j421_j684: [  6  22  41 -22   9  19 -14  -5   9 -42   4  14  27 -38 -44  11   3  17
  -7 -31  27 -13  -3 -26 -39  -8  25 -15]
j76_j970: [ 13 -11  49 -74 -39  32 -50   8  -2 -33   9 -20  58 -81  -4  -4 -24  23
 -16 -38  12 -59  24 -37 -92 -13  13 -64]
j421_j684: [ -6   1  -7  -7 -12 -24 -12 -10  17  -1   2 -16  -5  28  23   4  -3  -6
 -19   9 -36  -1  -4  -1  22   0 -16 -10]
j76_j970: [ -9 -17   1 -47 -28 -20 -20 -26  24  -3   2 -23 -12  18  37   3 -13   1
 -40  14 -32  14 -10 -10  28   1 -29 -42]
j744_j892: [-13  21  31 -28 -24  25 -30 -15  41 -25   9  -2  24   2   8  -1 -10  33
  11 -21 -20 -17   0 -48   9 -11 -10 -14]
j744_j892: [  6  12   7  16  10 -32  -3 -18 -19  -3  28   3  -2  11 -36  29   1  -3
 -19  -2   3   6  -2  -2 -20  -3  23 -10]
j76_j970: [ -1 -50 -34 -16  -5  -3  -7   9 -31  25  -5 -18 -25  -3  22   0 -11   7
 -33  30 -19  45 -18  39  15  -4 -18 -23]
j744_j892: [ 13  36  43 -36  -8  -2 -57  18 -15 -86  37  -5 -37   5 -75  22 -10 102
  29 -95   9 -21 -19 -76 -23 -46  16  25]
j744_j892: [ 35  -4 -36 -20   8  27 -20  -7  30 -52  22   0  -8  -9  27 -61   4  99
  82 -79  50 -77 -12 -73 -26  24  19  61]
j138_j690: [ 14   9   7 -12   0 -26  -8  29 -33 -23  -4 -21 -32 -21 -48  32   8  22
  -8 -33  20 -15  -1  16 -26 -22  12   8]
j138_j690: [ -5  41  31 -11  11  -6 -37   0   6 -54   9  -9  34 -12 -31   9 -19  18
 -15 -57  -9 -34 -17 -38 -39 -15  15 -23]
j76_j970: [ 11  -5  29 -32   1  -7  -9  16 -25 -23  -9  -4   2 -43 -41  24   3 -11
 -41  -7  16   5   2  19 -42 -15  14 -30]
j421_j684: [ 13 -16   4   9  12 -28  -1 -27 -31   4  42  22 -18  24 -30  17   0  -6
 -27  21   1  44  -5  -5 -11   1  21 -11]
j138_j690: [  7 -27 -26   2  14  -1 -18   6 -25  -1   8  -7   5  -6   3  -6 -10  15
 -23   4 -17  17 -21  17 -16  -1   5 -13]
j76_j970: [ 47 -20   2 -15  31  -9 -11  34 -23 -72  15  50 -47  42   3 -85   5  -2
  36 -43   7 -13   0 -61 -28   6  10  70]
j138_j690: [ -3  -1  16 -32  -7  11  -8  20  -5 -11 -29 -22   8 -54 -26  31   5   9
 -33  -5  10   1  -5  35 -17 -17   0 -30]
j744_j892: [ 26 -27 -65  20  60  -5  15 -42   6 -18  24  25 -14  19  23 -51   4  33
  13 -15  44  12 -47 -20  -1  49  26  31]
j76_j970: [-20  23   8 -25 -23 -17 -36 -10  23 -21   4 -38  -1  17   8  22 -20  34
 -16 -30 -36 -14 -18 -24  22 -18 -22 -26]
j421_j684: [  4 -17   6  14 -12  56  34   5 -26  40  17  34 -27 -18 -13 -13   5  32
  84   3  68  17  29 -22   5   2   7  42]
j76_j970: [  3  -9   4 -35 -23   2 -21   6  17 -17  -7 -16 -15  -2   4  12   8  32
 -12   1 -21   2  -3   2  18 -15 -14  -3]
j744_j892: [ 24 -19 -23  24  28  -1  -8  14 -12 -24  17  34  -8  40  14 -53   5  -2
  19  -1 -23   3  -6 -20  -7   9   9  47]
j138_j690: [ 26 -52 -68   6  28 -31   3   4 -42   8  10 -10 -38  14  29 -34  -7   8
 -11   1  10  13 -26  23 -11  23   4  13]
j421_j684: [-12  43  57 -48  -9  32  -5  -1  49 -45 -36  -7  32 -63 -34  28  12  16
 -10 -35  34 -30   0 -12 -12 -12   5 -25]
j138_j690: [-31  49  14  66  32   8  21  27  20  -9 -31  36  -4  65 -18  -1  14 -43
  12  19 -55  44 -13  14  74 -19 -18  52]
j421_j684: [ -8   9   4 -39 -24   7  -2   5  34   1 -42 -44  21 -57  13  25   9   7
 -20  -7  13 -40   5  32  -5   0 -11 -32]
j138_j690: [ 19 -42 -82  35  55 -30  59   7 -14  32 -39   7 -23  14  67 -67  11 -76
  -6  30  31   2 -15  57  10  58  -5  31]
j744_j892: [-50  13   9   7 -25   7  31   4   2  64 -35 -24   2   3  40   9 -29 -60
   2  25  -6  17  13  22  48  -1 -47 -37]
j421_j684: [ 13   0  28 -16  20  -7   9   3  -4 -27 -14  23   3 -23 -36  10  18 -33
 -40  10  16  18   0  17 -24  -1  18 -12]
j76_j970: [-20   9 -12  35   5 -26  10 -15 -31  41  18 -15  -2  17 -10  30 -20 -17
 -12  10  -3  22  -8  16   7  -1   0 -24]
j138_j690: [-16  28  24 -29 -47  -1 -36  -1  19  -3   0 -55  15 -38 -34  77   2  62
 -18 -18 -17 -27   4  13  -1 -35  -3 -36]
j138_j690: [  5   5  10 -15  25   2   7 -28  32 -30  -5  24  22  -2  12 -28   2 -25
 -19  -4  15  -1 -13 -23  -8  25   9 -12]
j744_j892: [-29  20  20 -42 -49   1 -14 -48  46  12  15 -35  -6   5  22  32 -18  44
   9 -15   4 -10  -1 -42  41  -4 -27 -39]
j421_j684: [-24  20 -21  67  12 -16  10 -11 -40  52  24 -17  14   9 -30  48 -17   2
   1   8  -3  18  -9  29   0  -7  14 -14]
j76_j970: [ 14 -35 -43  20  -1 -24 -15  14 -45   8  41   4 -68  74  18 -29 -13  36
  32  -2 -32  31 -11 -22  30  -8 -15  48]
j744_j892: [-33  17  18 -24 -65 -12   2 -16  44  54 -28 -59  38 -27  39  51  -3 -33
 -29  36 -28 -38  36  35  18  -3 -32 -64]
j421_j684: [ -8  -2 -24  22  13 -13  18   3   2  24 -26 -15  13  -9   9  15   9 -32
 -30  29 -10   7  -7  54  10   9  -2 -11]
j76_j970: [  3  -9 -30  50   9 -22   9 -24 -19  30  48  23 -23  73  21 -24 -11  -4
  35  15 -16  20   1 -30  23  15   1  33]
j421_j684: [-13  29   0   5  23 -15 -20 -13  36 -38 -10  -5  27  23   6  -2  -5  -5
 -34 -14 -41  -3 -33  -9  16   1  -4 -13]
j76_j970: [-24  19 -22  33   6   7  26  50 -42  38 -41 -40 -18 -36 -21  31  -9   4
  25 -24  32  -9  -5  56   8 -18 -11  11]
j744_j892: [ 12  -8 -16   8  20   3  10 -47  15   0  28  21  11   1   1  -9   6  18
   4   4  32   7 -12 -20  -8  28  25   0]
j138_j690: [  6  -3 -52  32  10 -45 -20 -37  10  -6  51  -6 -40  89  17  -1  -1  55
   9  -2 -44  19 -34 -27  50   7  -3  35]
j138_j690: [ -3  34  60 -37   0  11 -11  11   1 -55  -1  18 -13  -5 -31 -14 -15   2
  19 -59  29 -12   1 -64 -15 -17  -2   1]
j138_j690: [-17   3 -21  18  11   1 -14 -10  14  -4  10   3  -6  51  28 -21 -18  16
   7  -3 -41  24 -29 -22  45   0 -20  10]
j76_j970: [ 12   3  21 -52 -22   7 -21  42  -5 -41 -18 -19 -20 -22  11 -33 -12  19
  31 -61  18 -56  14 -37 -28 -14 -15  12]
j421_j684: [  0 -30 -42  23   2  16  31 -11 -18  56   3  -4 -11 -19  13   5   5  15
  21  29  37  19   1  35  10  18   5   7]
j744_j892: [ -7   4   1  34  27 -15   7  -5 -22   6  13  24   4  35  -7  -8 -11 -41
 -17  16 -22  35 -10   0   4   2   4  -3]
j421_j684: [-15  19  18  -8 -22  -6   9  -8   6  26 -17 -33  20 -47 -26  63   8  -6
 -28  12  17 -11  13  41  -9  -9   5 -41]
j744_j892: [  9 -21  -1  26   9 -10   1  23 -22   6   2  31  -5  40   5 -20   8 -49
 -16  44 -51  34  12  19   6  -6  -4  20]
[  3  10  30 -55 -16 -13 -40  -4  28 -55  -2 -15  -1  -3 -12  15   0  26
 -40 -22 -28  -7 -14 -21  -1 -19  -7 -26]	j76_j970
[ -6  36  45  22   2 -16 -18  -4   0 -25  28  28  14  46 -34  10  -5 -24
  -6  -3 -43   9   9 -38  -3 -20   8   4]	j421_j684
[ 45 -33 -61  25  30 -38  13 -23 -15   1  32   9 -25  18   8 -22  24  18
   8   5  29 -15  -7   8 -25  36  34  40]	j744_j892
[  8 -52 -34  26   7 -11  26 -15 -47  60  26  18 -19  20  25 -18  -9 -36
  -4  53   7  47   9  22   0  21   1  -6]	j76_j970
[-17  31  40 -11 -22  18 -19 -25  36 -16  21  10  20  18  -4   8  -9  20
  17 -13 -17  -5   6 -54  16 -11  -6 -10]	j138_j690
[-21  34  23 -11  -8 -20 -22 -11  46 -38   1   4 -15  73  20 -12 -10  -5
  -5 -14 -60   9 -15 -48  60 -13 -33   8]	j421_j684
[ -7  55  46 -10  30  58 -20 -39  62 -61   0  21  94 -73 -56  24  10  50
 -10 -43  38 -28 -26 -34 -46   4  48 -29]	j421_j684
[ 22 -15   5  11   0  22   2  26 -14  -7   8  33  -5   7  -2 -33  12   0
  39   3   0  -8  24 -15 -18  -3   9  44]	j744_j892
[  2  -2  14 -38 -10 -16  -7  49 -44 -16 -28 -34 -37 -38 -27  17 -11   1
 -15 -38  23 -11   0  22 -24 -27 -11 -15]	j76_j970
[ -9  -8 -29  25  38 -14  54 -25 -22  50 -23  -8   8 -47 -15  32   5 -45
 -40  31  64  31 -18  71  -9  30  19 -37]	j744_j892
[ 15 -23   5 -55 -26 -28 -36 -16 -12 -31  41 -12 -53  35  13 -16 -22  45
   1 -33  -6   4  -9 -61   3  -8 -15  -8]	j421_j684
[ 30 -30 -26  22  30 -10  13   3 -22 -13  28  50 -35  61  32 -80  -2 -23
  40  -1   3  10   3 -44  -1  25   4  58]	j76_j970
[ -4  18  31  13   0   5   2  16 -16   3  -4   7  26 -22 -34  22   1 -28
 -10   3  -1  -5  18  13 -29 -14  13 -12]	j744_j892
[ -1  14  20 -36  -9 -11 -16 -15  47 -39 -12  -4  -3  12   4   7  11   6
 -29  -4 -22  -2 -11 -14  24  -4 -11 -10]	j76_j970
[ 11 -29 -49   6  24 -36 -10   3   8 -14  -9  -4 -10  49  55 -45  -1 -30
 -36  20 -56   9 -26  17  20  19 -17   9]	j421_j684
[  1 -31 -17  30 -22  18  32  19 -28  69   0  10  -9   3  29 -15   3 -31
  41  46   6   7  42  25   7   7 -11  22]	j138_j690
[ 31   5   4  -9   3  18 -12 -19  14 -32  33  15  15 -26 -23  -9  16  61
  40 -37  46 -47   9 -45 -47  11  40  26]	j744_j892
[ 18 -58 -74  -8  -2  -6  -3  17 -19  19  -1 -22 -39  20  75 -61 -14  23
  26  -2  -5 -11 -11   5  12  22 -25  26]	j421_j684
[ 12  -6   4   3  18   4  -3 -10   0  -9   3  14  42 -27  -9  -5   5 -21
 -27  10   4  -8   1   9 -43  13  25 -20]	j138_j690

j181_j170: [ 17  10   1  12 -27  -2  15 -39 -24 -23 -71 -27  14  29 -28  21  -9 -14
   4  16 -37 -11  24  11  27 -22  13   5]
j464_j10: [ 23 -16  41  21  -8  24   4  22 -14  26 -14  -3 -20 -56  18 -14 -15   8
  -4  -9  11 -12 -26   2 -27 -21 -37  18]
j181_j170: [ 32 -12   6 -22 -40  13  21  41  13  -4  -1  -7  -6  15 -42   1 -14   2
 -10  -1  16  11  15  15 -15  13   8  20]
j221_j772: [ -4  23  28 -11 -26 -14  17  30 -10  50  44 -49 -57 -58  45  -2   0  -9
  -7 -11 101 -10 -21  18 -53 -32   2  24]
j849_j144: [ 30   7  -4  -4 -60  13  38 -45 -37  43 -51 -19 -28 -16 -11  41 -33  -5
 -17 -11   4 -22 -25 -11 -11  -9  43  18]
j98_j904: [ 25  16  27 -24 -12  -6 -13 -29  79  -9   4  16  64  47 -49 -25 -12  -5
  29  15 -89  51  22  23  25  25  43 -19]
j464_j10: [ 11  39 -11  15   4 -47   6  27  31 -59 -37 -22  -4   5  14  -1  21 -13
  78 -23 -34  17   5  35  18 -37 -20 -40]
j849_j144: [  4 -16 -15 -12 -39   6   9   0  -9  10 -42  16 -24  -5   0  20   1   8
   6   8 -29   5 -15   5  14  23  -5 -17]
j849_j144: [-40  28 -44 -25   7  -8 -19  13 -27  -1 -43  21  22  44   6  -9 -17  21
  -7  10   5   0  43   6 -10  -2   5  -1]
j464_j10: [ 78  15  32  51 -44  14  62 -17 -12 -45 -14 -32 -55 -32 -40  50  12 -21
  25 -30   4 -24 -47 -25  17 -38  34   1]
j849_j144: [-26  20   1   6  27  -1 -32  36   3 -38   3  29  31  27   9 -48 -20  18
 -14  40 -18  23  43  -9   5   4  -6  12]
j849_j144: [ 24  25  35  16 -22   2   5 -32  27   0 -50  -3  10 -18 -10 -12 -29   4
  40  -4 -79  16 -16   6  16 -46  24 -10]
j221_j772: [ 23   3  15 -11 -12  -5  13  29   4  16  71 -17 -24 -23  17  10  19 -16
 -24   5  78   2 -18  -1 -28  39   8  10]
j181_j170: [ 13  25 -20  20  39 -12 -18 -13 -30 -33 -78  -1  54   4  28  25  13  -1
  37  -5 -43 -17  -4   9  22 -23 -33 -44]
j98_j904: [-16  16  -5  21  29  17  -8 -14 -19 -27 -12  27  10  28 -28  -6   5  16
   1 -14  -3 -17  20 -23   2 -24   6   1]
j181_j170: [  7 -20  20 -19 -63 -20   8 -15  29  23 -36 -33  -7  -1   2 -18 -29 -19
  -1  41 -56  33  17  42  20  15   2  17]
j98_j904: [-18  41   5  14   0 -18  -7 -60 -20 -28 -51 -27  36  56 -18  -5  -8 -16
  -2  32 -31  -6  57  11  27 -32  29  12]
j181_j170: [  0 -48   1  -7  60  51 -22  23 -11  42  38  35  24 -53  11  12  11  32
 -12 -39  27 -28 -58 -31 -25 -11 -37 -16]
j181_j170: [ 16  -6  11   0 -54  28  19  -1 -39   6 -47  10 -32   6 -27  22   2   9
 -20  19   8 -12   5   0  -1  16   1   9]
j849_j144: [  9 -72   2 -30 -45  32  14  27  17  49 -34   6 -33 -35 -26   7 -10  20
  12 -27 -29   2 -31  25  -8  -6 -38  -2]
j181_j170: [  4 -31   2 -40  24  46 -38  34  45  50  -6  74  49 -42   5 -16 -22  55
  26 -22 -71  27 -58  -9 -10   5 -15 -45]
j98_j904: [ -4 -34 -14 -15  10  29 -13  38  36  -9  11  70   4  14 -37 -20   1  35
  13 -20 -44  22  -7 -12   2  32 -15 -19]
j464_j10: [-24  13 -58  25  52   8 -11 -83 -64 -14 -58  27  58  72 -26  16 -25   1
 -37 -14 -25 -43  45 -42  10   2  21  17]
j221_j772: [  1   4 -12  -9 -17  16   8  -3 -12   2  23  22 -13   8 -11  13  -8   9
 -31  17  15   2  -9 -33   3  29  41   7]
j181_j170: [-30  -9  -4   4  29 -18   3  11  30 -12  86 -14 -40 -18  10   2  46  -9
  20 -26  44  -1 -22  -7   5 -17   0 -14]
j221_j772: [-14  21  32  45  36 -27  -8 -43   4 -12  10 -27 -12 -24  32  -8  36 -23
  37 -15  -3 -14  -8  10  10 -39 -24 -15]
j98_j904: [ 10  29  -7  12   2  13  -5 -34 -33 -23 -37  14  35  19  -3  19 -18   5
 -19  33 -32  -6   2 -33  27   0  40  -4]
j464_j10: [-15 -15 -31 -31 -64  20  19 -18 -37  40 -66   4 -26  11 -17  20 -46  18
 -33  17 -15  -6   6  -6   1  -1  33  23]
j181_j170: [ -2 -50   1  -4  -7  35   4 -12  25  -3  13  30  -3   8 -52  -3  -9  17
 -10  -3 -51   8 -12 -24  27   5  15   5]
j98_j904: [ 29  22  51  11  -8  40  18   2 -31  29  55  -9 -30 -44  -7  26  19   5
 -27 -11  96 -32 -39 -29 -39 -22  30  15]
j849_j144: [-15   8 -14   1 -33  14  15 -31 -62  16 -63 -15  -2  45 -32  -4 -51   1
 -56  17  21 -27  60  -6 -18 -16  24  63]
j98_j904: [-15 -51 -24 -34 -59  41  24  28 -40  52 -43   5 -52 -10 -29  14 -33  29
 -38 -11  30 -20   0   1 -28 -10  -7  36]
j464_j10: [-19  -3   5 -40 -44  19   3   9   6  44  59  25 -30   7 -10 -10 -16  15
 -53  35  41  21   3 -19 -18  52  52  26]
j181_j170: [ 28 -71   6 -40 -35  32  -2  92  11  33   5  23  -9 -32   1  -9  -7  19
 -27  16  14  20 -16  25 -25  64 -61   7]
j849_j144: [  3 -24 -15 -11 -15  23  13  43 -32  10  19  -6 -14 -14   2  -4 -45  11
 -64  20  48  -8   2 -30 -20   4  13  51]
j849_j144: [ 15   9  12  16   9  -8  -3 -21  -7 -12 -10 -19  29   8   5  -5 -13 -17
 -13  19 -12  -2  15   0   8   0   4  14]
j849_j144: [ 44  40  40  17  -8  17  22 -38 -31  49  25 -23  -1 -37   8  15 -28 -13
 -34 -18  67 -30 -28 -27 -50 -16  47  36]
j221_j772: [-38  22  13  10 -25  12   4 -46 -25  29 -70 -12 -29 -16  -2  -9 -35  21
  16  -9 -32 -18   2  -1   1 -92  24  15]
j464_j10: [ 14   0  26 -12 -27 -23  17  44  48 -10  58 -38 -47 -42  17   6  36 -15
  37   0  28  24 -34  26   6 -11   0 -21]
j221_j772: [  2 -12 -37   2  28 -31  -7  -5   4 -14  12   3  20  16  26   8  16 -22
  -1  -1  -6   4   4   4  11  55 -25 -16]
j849_j144: [-25 -50 -45 -30   8 -16 -12  29  39 -22   0  10   9  22  -8   2  22   3
  25   0 -48  24   5  23  37  24 -32 -33]
j98_j904: [ 11 -36 -13 -35 -21  34  -8  35  21   5  -5  48  21  12 -30  -6 -23  29
 -19  22 -45  28  -6 -12  12  45   9  -5]
j181_j170: [ -1 -21   0   4  -7  25  -1 -10   6  -4 -10  39  -6   3 -24  -1  -3  18
  -1   2 -44   6 -13 -21  18  14   6  -8]
j464_j10: [ 19  21   5   0 -16 -36  19  36  23 -33  19 -50 -25 -18  19  12  21 -23
  35  -1  25  12 -10  25   7 -24   1 -14]
j221_j772: [ -3   2  -7  -3   8  -9  -2 -57   0  26 -13 -19  35  15  -2  -2 -32 -15
 -16  -1 -24  -6  11  -2   2  -7  26  19]
j464_j10: [  0  -8  20 -21  37  38 -27  22   2  47  54  33  28 -38  17  -3   7  26
 -18  -9  40  -6 -38 -19 -34  10  -6 -11]
j98_j904: [ 12   3   2 -11   2 -37   1  11  19  -5  30 -53  19  -1  27   0   5 -34
  -3  20  24  13  11  29   2  13  -5   6]
j221_j772: [ 14 -11  12 -11  -6 -14  15   5  -2  42  61 -41 -17 -24  22   7   6 -29
 -31  -7  82 -11  -8  12 -38  27  -5  28]
j98_j904: [ 28 -29  17 -16  -3  23  -5  37  18  14  25   6  16 -37   8   2  -8  10
 -11  13  -4  13 -36  -6  -1  15  -7  -5]
j98_j904: [ 10 -39 -12  -1  15   9  -7  32  25  -7 -11  26   7 -24   4  -3   0  15
  25 -19 -49  12 -31   0  12   6 -37 -25]
j464_j10: [ 28  -4   0   9  -5  25   6  -2 -17 -18 -47  15  20   9 -29  18  -7  11
   4  -4 -30 -10  -4  -9  11  -9  -1  -7]
j464_j10: [ 21   1  31  46  52 -16  10 -51   1  12  66 -46  -4 -48  29  14  27 -39
   5 -41  45 -34 -41 -16 -12 -26  -7   6]
j221_j772: [-34  20 -27  36  35 -74  14  -4   1 -19  95 -28 -80 -12  65   3  68 -48
  17 -34  97 -13  -4   4 -17  38 -31  -8]
j181_j170: [-30 -35   1 -46 -32  -4   0  65  -1  29  40 -31 -46 -20  21   5  35   0
 -16  24  79   6   4  40 -16  15 -36   4]
j464_j10: [ 23 -22   9 -11 -54   3  14   2  15 -31 -29  -9   4  40 -46   1  -6 -11
 -13  46 -47  25  33  19  37  34  12  12]
j849_j144: [-14 -49 -38 -33 -52  25  22   8 -41  43 -42   4 -39  15 -29  23 -20  14
 -40  -6  25 -20  12   6 -17  21  -8  29]
j221_j772: [-19 -24 -17 -10  27  15 -10  -5   4  13   0  10  24  12 -20 -10 -17  13
  -7 -22 -12  -9   8  -7  -5 -21  -3  10]
j181_j170: [  6 -18 -15  -9  19  20 -17   8 -11 -11 -56  15  43  -1  -5  22  10  18
  23  -3 -47  -8 -14   7  23 -18 -28 -37]
j221_j772: [  4 -11   7  -1  10 -16  -1  27  -8  19  15 -35  -4 -27  37  -6   4 -16
  -9  -3  48  -8   0  24 -26   1 -40  14]
j464_j10: [ 40   2  19 -47   2 -22 -24  17  48   4   2 -41  99  17   9  -1  -2 -25
   7  45 -30  38  17  54  14  31  -3 -20]
j221_j772: [  8 -45 -49 -55 -22  13  19  57 -18  52  86  13 -32 -11  12  31  -1   1
 -74  -2 111  -5 -26 -23 -45  96  11  23]
j849_j144: [-10 -41 -17 -17 -21  17   2  71  17 -13  22  33 -45 -30   7  -4   2  29
  -1  13 -10  24 -32 -15  14  20 -16 -12]
j98_j904: [ -1  34  -6  14  29 -17 -11 -47  10 -40 -33  -9  62  55 -27  -9 -13 -11
  17   4 -55   3  42   2  27 -28  28  -2]
j221_j772: [ 24 -29  -2 -21 -35  22  16  42 -15  11  26   8 -25  -3 -15  17   7   3
 -40  16  50   0  -6  -5 -15  54  -4  15]
[ -8 -14 -26 -51  18  31 -43  39  28   4 -61  60  78  14 -14  -6 -19  52
  33   5 -92  29  -9  11  19  -6 -11 -53]	j181_j170
[  2 -14  19 -25 -18 -16 -12  -6  53  10  18  -6  20  13  -5 -18   8 -13
  12  27 -42  38  11  34  19  36   0 -12]	j464_j10
[  9  38  30   9 -10   8  10 -33 -11  25  23  -2 -15 -13   0   7   0  -3
  -8  -7  37 -12 -14 -17 -22 -10  40   8]	j98_j904
[ 31  12  12   6  13  16  -1   3  -3 -47   7   1  39  24 -32  22  22  -3
  -3  19  -2  -2   5 -12  24   4  18 -14]	j98_j904
[-61 -32 -34  21  54 -48 -30 -64  11  -7 -44 -17  29  37  21 -28  11 -25
  27 -11 -74  -5  47  36  35 -10 -62  -7]	j464_j10
[ 52   5   1 -14 -28 -51   3   4  40 -15 -75 -43  57  35  -2  -7 -10 -40
  42   7 -65  32  42  81   8  32 -39 -13]	j221_j772
[-19  10  -5  22  33 -26  -6 -41 -11  12  16 -20   7   4  27 -15  -7 -23
 -14  -9  18 -15  17  -3 -12  -2  -6  22]	j464_j10
[  8  22  31  20 -25  41  29 -33 -82  47  10 -13 -57 -28  -9  39  14   3
 -46 -17 115 -61 -18 -30 -49 -24  23  34]	j181_j170
[  4  49  37  34  35 -14 -16 -34   9 -56  17  -8  34  33 -12  -4  45 -19
  24  19  -7   1  27   3  26 -14  11 -21]	j98_j904
[  2   7 -15  24  14 -11  -4  -4   1 -45 -26  24  -6   3   8  14  32   1
  39  -5 -45   3 -14  -5  34   7 -20 -43]	j181_j170
[  3  20  13  14  19 -11   1 -14  28 -20  45  -2   3   1  -4  -8   8  -9
  12  -7  -2   9  -6 -14   8  -8  27  -4]	j849_j144
[  9 -35   7  -7   7  19   2  33   4  22  45   7 -12 -26   1  -4   2   6
 -23 -13  40  -5 -19  -8 -25  19 -20  15]	j181_j170
[-22  49   6   2  10 -12 -11  14  19 -17 -16  -2   5  -3   9 -29 -23  18
  37  -9 -20  14   9   3  -4 -68  23  -5]	j221_j772
[-17  21 -32  -3  -9 -43   4  10  -4   6 -10  -3 -44 -25  61  19  29  -8
  39 -12  13   4 -26  18  -1  16 -22 -40]	j221_j772
[-29  53  -6  15  53 -14 -15 -25  21 -21  68  17  14   3  17 -16  -4   6
   7  -8   7   7 -11 -47   5 -28  62  -8]	j221_j772
[-16 -41 -28 -27 -23  13   1  15  16   0  10  26   0  39 -37 -21 -33  12
 -40  22 -26  23  30 -11  10  43  17  30]	j849_j144
[ -6   2  -2  -1  16   6 -16   9 -18   7 -21  -2  28 -17  28  -7 -25  10
 -13  18 -10  -3  -4  -7   0 -18  -8   5]	j221_j772
[ 21   3  15  13  10  -6  -2 -55  11  -4   3  -8  38  19 -14   6   1 -23
  -5  10 -34   2   5  -3  20  19  18  -1]	j221_j772
[  1  25 -10 -61 -50  -3 -10  48  15   1   5  13  30  51 -13 -17 -30  11
 -37  67   9  47  47  17  -6  60  45  14]	j464_j10
[-11   0  -5  -5 -42  21  11  -7 -18  20 -26  32 -36   8 -19  -6 -28  21
 -21   6  -9   2   5 -18  -9  12  24  19]	j464_j10
[ 35 -28 -26 -29 -44   8   9  32 -10  -8 -46  11  24  34 -23  11 -25  -1
 -31  34 -25  17  25  14   8  67  -8  10]	j221_j772
[-26 -34 -39 -14  33  24 -15  24  -8   4  18  47  -2  -8   4  14  17  29
  -3 -19   1  -8 -29 -28   5  15 -18 -27]	j221_j772
[ 27   8   2  25  -9  -4  12  -8  -8 -25 -29   8  -7   3  -4   9   4  -8
  13  -3 -23  -2  -3  -4  10  14  -8  -8]	j181_j170
[  3  -4  26  -5  50 -33 -38  18  61  -3  15 -15  56 -17  37 -31  28 -15
  55  -6 -39  27  -2  53   5  -2 -60 -39]	j464_j10
[ -8  17  -4 -13 -19  31   3   4 -15   0  -9  38 -12  22 -37   8  -1  29
  -8  -1   9  -3   6 -20  -7  -2  33  -3]	j181_j170
